Below is a small trained network, with its code and all its weights. Each question gives an input and a target symbol and asks what happens when units are switched off, that is, made to give their printed mean instead of their output.

import numpy as np


def w(rows, s, z=0):
    codes = np.array(rows[::2]) - 128.0
    scale = np.full(codes.shape[1], s)
    scale[-1] = z or s
    return codes * scale


def norm(h):
    return h / np.sqrt((h * h).mean(-1, keepdims=True) + 1e-5)


def f(y):
    return y / 2 * (1 + np.tanh(0.7978845608 * (y + 0.044715 * y**3)))


def softmax(a):
    e = np.exp(a - a.max(-1, keepdims=True))
    return e / e.sum(-1, keepdims=True)


def log_softmax(a):
    a = a - a.max(-1, keepdims=True)
    return a - np.log(np.exp(a).sum(-1, keepdims=True))


def net(x, mask):
    ids = ['ΓΔΞΩαεζηστφψ'.index(c) for c in x.split()]
    T = len(ids)
    res = E[ids] + P[:T]
    u = 0
    for l in range(3):
        r = norm(res)
        for j in range(2):
            rows = slice(2 * j, 2 * j + 2)
            q, k, v = (r @ M[l][rows].T for M in (Q, K, V))
            z = softmax(np.where(np.tri(T) > 0, q @ k.T / 2**0.5, -1e9)) @ v
            o = O[l][rows]
            res = res + np.where(mask[u + j], z, o[:, -1]) @ o[:, :-1]
        u += 2
        y = f(norm(res) @ A[l][:, :-1].T + A[l][:, -1])
        res = res + np.where(mask[u : u + 16], y, B[l][:, -1]) @ B[l][:, :-1]
        u += 16
    return log_softmax(norm(res)[-1] @ U[:, :-1].T + U[:, -1])


Q, K, V, O, A, B = {}, {}, {}, {}, {}, {}
E = w([
[173,172,99,138,134],'Γ',
[127,137,80,156,129],'Δ',
[101,136,176,137,85],'Ξ',
[153,113,132,131,157],'Ω',
[112,112,102,155,159],'α',
[6,7,61,1,232],'ε',
[134,100,91,119,92],'ζ',
[126,111,189,100,124],'η',
[113,143,124,146,41],'σ',
[138,108,133,118,124],'τ',
[157,114,179,109,107],'φ',
[167,192,43,143,132],'ψ',
],0.0036)
P = w([
[79,197,72,98,123],'0',
[248,128,165,144,142],'1',
[228,104,161,162,131],'2',
[215,81,154,169,125],'3',
[205,61,159,178,114],'4',
[200,49,157,181,124],'5',
[205,44,154,178,116],'6',
[199,25,144,180,106],'7',
[198,17,143,172,105],'8',
],0.0013)
Q[0] = w([
[153,140,104,163,120],'0.h0',
[88,63,185,83,192],'0.h0',
[203,136,1,166,161],'0.h1',
[145,78,124,124,145],'0.h1',
],0.0031)
K[0] = w([
[51,35,136,128,105],'0.h0',
[244,251,60,225,161],'0.h0',
[61,52,173,14,146],'0.h1',
[44,66,104,156,242],'0.h1',
],0.0017)
V[0] = w([
[140,199,147,166,116],'0.h0',
[163,122,102,177,155],'0.h0',
[111,134,112,178,250],'0.h1',
[57,129,168,83,255],'0.h1',
],0.0011)
O[0] = w([
[177,88,99,95,156,161],'0.h0',
[163,150,106,29,107,209],'0.h0',
[163,145,48,48,44,154],'0.h1',
[104,112,9,186,38,3],'0.h1',
],0.0011,0.00068)
A[0] = w([
[136,110,108,112,118,109],'0.n0',
[148,137,129,132,106,45],'0.n1',
[143,63,175,146,125,101],'0.n2',
[109,130,254,41,111,165],'0.n3',
[148,173,145,155,96,1],'0.n4',
[134,132,134,115,126,122],'0.n5',
[158,96,95,77,118,138],'0.n6',
[86,117,83,116,112,177],'0.n7',
[21,125,110,70,143,196],'0.n8',
[145,97,157,159,233,42],'0.n9',
[141,94,144,145,184,69],'0.n10',
[133,133,128,138,119,92],'0.n11',
[137,127,120,129,125,70],'0.n12',
[126,183,180,115,112,70],'0.n13',
[132,58,168,175,168,43],'0.n14',
[133,125,121,125,123,96],'0.n15',
],0.0038,0.00093)
B[0] = w([
[131,141,152,140,134,165],'0.n0',
[92,126,131,127,127,133],'0.n1',
[153,218,61,136,137,194],'0.n2',
[127,156,4,229,176,110],'0.n3',
[60,87,100,102,118,116],'0.n4',
[120,131,115,132,131,113],'0.n5',
[144,165,173,184,135,254],'0.n6',
[173,120,170,139,187,148],'0.n7',
[206,67,109,188,198,9],'0.n8',
[155,135,114,87,20,155],'0.n9',
[143,166,114,105,69,141],'0.n10',
[121,124,131,127,125,129],'0.n11',
[116,130,145,130,118,127],'0.n12',
[77,103,14,127,115,7],'0.n13',
[160,177,78,105,97,158],'0.n14',
[120,130,141,131,123,129],'0.n15',
],0.0023,0.00057)
Q[1] = w([
[163,98,101,168,80],'1.h0',
[162,121,87,171,76],'1.h0',
[55,78,111,55,211],'1.h1',
[49,70,117,23,254],'1.h1',
],0.0067)
K[1] = w([
[82,31,100,3,155],'1.h0',
[61,43,105,47,159],'1.h0',
[223,80,56,73,219],'1.h1',
[253,70,10,48,233],'1.h1',
],0.0036)
V[1] = w([
[85,107,69,71,125],'1.h0',
[19,31,120,47,161],'1.h0',
[131,132,84,121,177],'1.h1',
[7,160,162,149,26],'1.h1',
],0.0018)
O[1] = w([
[119,93,122,95,205,112],'1.h0',
[205,10,137,86,209,3],'1.h0',
[76,151,159,108,120,125],'1.h1',
[187,86,2,108,172,112],'1.h1',
],0.002,0.0016)
A[1] = w([
[122,2,155,79,73,59],'1.n0',
[166,47,235,142,97,131],'1.n1',
[213,56,130,198,189,5],'1.n2',
[122,131,131,129,129,127],'1.n3',
[97,26,159,20,201,36],'1.n4',
[189,46,173,103,115,80],'1.n5',
[187,152,98,150,145,68],'1.n6',
[143,138,128,144,162,92],'1.n7',
[164,150,128,152,192,65],'1.n8',
[157,159,118,178,219,71],'1.n9',
[111,119,129,130,109,137],'1.n10',
[99,122,114,162,155,112],'1.n11',
[77,110,113,157,100,150],'1.n12',
[34,102,149,98,50,155],'1.n13',
[79,156,123,201,150,114],'1.n14',
[230,133,152,84,185,76],'1.n15',
],0.0028,0.0014)
B[1] = w([
[194,154,74,135,172,15],'1.n0',
[118,235,71,184,174,95],'1.n1',
[26,132,93,209,76,111],'1.n2',
[138,130,128,128,129,119],'1.n3',
[251,102,125,136,182,1],'1.n4',
[114,193,29,185,151,75],'1.n5',
[85,84,168,131,115,247],'1.n6',
[134,124,139,139,105,115],'1.n7',
[136,106,145,156,85,123],'1.n8',
[158,92,167,145,64,148],'1.n9',
[141,133,122,115,143,121],'1.n10',
[151,126,158,100,100,93],'1.n11',
[166,131,135,81,144,131],'1.n12',
[209,119,92,143,177,57],'1.n13',
[190,91,154,67,105,150],'1.n14',
[72,93,87,183,64,152],'1.n15',
],0.0025,0.00073)
Q[2] = w([
[52,97,158,114,220],'2.h0',
[225,193,116,151,1],'2.h0',
[107,46,141,87,207],'2.h1',
[134,216,108,181,9],'2.h1',
],0.0073)
K[2] = w([
[188,152,137,179,14],'2.h0',
[91,122,131,80,205],'2.h0',
[182,133,142,167,17],'2.h1',
[81,126,130,84,255],'2.h1',
],0.0085)
V[2] = w([
[153,225,99,198,183],'2.h0',
[48,169,202,153,153],'2.h0',
[117,144,4,126,83],'2.h1',
[155,204,161,24,122],'2.h1',
],0.0033)
O[2] = w([
[39,146,57,246,145,107],'2.h0',
[126,180,186,194,215,192],'2.h0',
[29,182,110,73,3,78],'2.h1',
[168,232,47,90,192,250],'2.h1',
],0.0029,0.0015)
A[2] = w([
[28,118,78,169,177,118],'2.n0',
[128,131,86,148,109,97],'2.n1',
[204,141,76,143,247,56],'2.n2',
[182,179,107,58,195,92],'2.n3',
[214,73,200,161,200,70],'2.n4',
[127,199,104,100,94,141],'2.n5',
[129,96,61,3,98,4],'2.n6',
[119,163,183,160,142,150],'2.n7',
[208,168,119,64,156,71],'2.n8',
[132,27,182,48,125,59],'2.n9',
[123,125,109,122,131,112],'2.n10',
[78,172,145,118,180,148],'2.n11',
[110,16,70,97,131,62],'2.n12',
[149,135,137,121,121,114],'2.n13',
[25,151,110,86,55,82],'2.n14',
[145,137,132,138,127,109],'2.n15',
],0.0056,0.0037)
B[2] = w([
[139,184,164,63,61,150],'2.n0',
[160,137,120,118,162,141],'2.n1',
[142,140,251,110,136,250],'2.n2',
[210,66,129,174,74,215],'2.n3',
[98,135,12,56,186,216],'2.n4',
[118,99,66,92,159,239],'2.n5',
[59,49,114,249,67,110],'2.n6',
[119,49,98,144,139,179],'2.n7',
[113,61,146,134,76,184],'2.n8',
[187,242,150,119,64,122],'2.n9',
[138,142,119,138,126,114],'2.n10',
[182,156,59,158,26,160],'2.n11',
[252,141,77,183,108,129],'2.n12',
[95,142,128,126,127,130],'2.n13',
[160,122,188,84,235,176],'2.n14',
[111,130,124,133,138,129],'2.n15',
],0.0039,0.0019)
U = w([
[39,58,94,223,186,159],'Γ',
[83,61,70,118,254,59],'Δ',
[172,220,191,227,246,105],'Ξ',
[46,207,138,214,66,92],'Ω',
[72,78,219,168,105,248],'α',
[62,13,75,31,42,92],'ε',
[237,44,161,28,205,154],'ζ',
[186,68,46,211,67,86],'η',
[129,235,15,55,141,217],'σ',
[229,162,114,169,87,3],'τ',
[40,149,213,22,186,160],'φ',
[164,202,233,56,23,55],'ψ',
],0.0082,0.0021)

Each question gives the input, a string of symbols that net reads in full, and the target symbol t.
The units are the heads (2 rows each of Q, K, V and O) and the neurons (one row each of A and B). Each row of codes is followed by its name. A weight is (code - 128) times the scale printed after its matrix; where a second scale follows, it is the last column's (O, A, B and U).
mask holds one flag per unit, layer by layer, with each layer's heads first. A switched-off unit (its flag False) gives its mean, the last column of its rows in O or B, instead of its output. The means were averaged over made-up inputs and are rounded, as every weight is.
A unit's drop is (log p(t) with every unit on - log p(t) with that unit switched off) / (log p(t) with every unit on - log p(t) with every unit switched off).
The circuit of an input: a set's keep is (log p(t) with only the set's units on - log p(t) with every unit switched off) / (log p(t) with every unit on - log p(t) with every unit switched off). Starting from the 12 units with the biggest drops (on a tie, the unit counted first), units are removed one at a time, each time the one whose removal leaves the highest keep (on an exact tie, the one counted first), for as long as the keep stays at least 0.8.
circuit, biggest first: the units of the circuit, biggest drop first
most important unit: the unit with the biggest drop
k most important neurons: the k neurons with the biggest drops, biggest first
k most important neurons of layer l: the k neurons of layer l with the biggest drops, biggest first
drop of u: that unit's drop, to one decimal
input Ω σ ζ Ω φ, target Ξ: circuit, biggest first => [2.h0; 1.n1]
input Ω Ω τ σ, target Ξ: most important neuron => [1.n1]
input σ ψ ψ ζ Δ, target ε: circuit, biggest first => [2.h1; 1.h1]
input φ Δ Δ ψ ψ Δ, target φ: circuit, biggest first => [2.h1; 0.n3; 2.n14]
input η Δ Ω, target α: 2 most important neurons of layer 0 => [0.n13; 0.n8]
input φ Ω ψ ε, target ζ: 3 most important neurons => [0.n3; 1.n4; 2.n2]
input Ξ Δ η φ, target ψ: 4 most important neurons => [0.n13; 0.n3; 0.n8; 1.n14]
input η η ψ ψ Ω ψ, target α: 3 most important neurons => [0.n13; 0.n8; 0.n3]
input τ ψ Δ ψ ψ ψ τ Ω, target Γ: 2 most important neurons => [0.n8; 1.n1]
input Δ ψ ε Δ Δ ψ, target ψ: 4 most important neurons => [0.n8; 2.n4; 2.n9; 2.n3]
input α ψ α ζ, target Δ: 2 most important neurons => [2.n4; 0.n8]
input φ Δ ψ η ψ φ σ, target φ: 3 most important neurons => [0.n13; 0.n3; 2.n14]
input ε ψ τ, target Δ: 2 most important neurons => [1.n5; 1.n1]
input η σ σ Ξ ψ Δ Γ σ φ, target α: 3 most important neurons => [0.n3; 0.n13; 0.n8]
input τ Ω ψ η ψ Δ, target Γ: 2 most important neurons => [1.n1; 0.n8]
input Ω ψ ψ ε Ω, target ε: 3 most important neurons => [0.n9; 2.n2; 0.n14]
input α Ω η Δ φ Δ Ω, target Δ: most important unit => 1.h1
input ψ η ψ ε ε ζ, target Ξ: 3 most important neurons of layer 1 => [1.n1; 1.n5; 1.n2]
input τ ψ σ ψ Ξ ψ, target Γ: 2 most important neurons of layer 1 => [1.n1; 1.n2]
input Γ φ ψ ψ ζ, target τ: 3 most important neurons => [2.n3; 2.n11; 2.n14]
input η Ξ Ω Δ η, target α: 3 most important neurons => [0.n3; 0.n13; 0.n8]
input σ ψ α, target ε: most important unit => 2.h0
input η Δ τ Δ, target α: 3 most important neurons of layer 0 => [0.n13; 0.n8; 0.n3]
input ψ ψ Γ φ Ω ε, target ζ: 2 most important neurons => [1.n4; 2.n2]
input ψ Δ ε ψ ψ Δ, target Ω: 3 most important neurons of layer 2 => [2.n4; 2.n0; 2.n2]
input ψ Δ Δ ψ ε ψ, target ψ: 2 most important neurons of layer 2 => [2.n9; 2.n4]
input ψ ψ σ, target σ: most important unit => 2.h0
input Δ Δ σ Δ Δ ψ ψ Δ, target ζ: 2 most important neurons of layer 2 => [2.n4; 2.n2]
input ψ φ Ω Δ η, target σ: drop of 2.h1 => 0.2
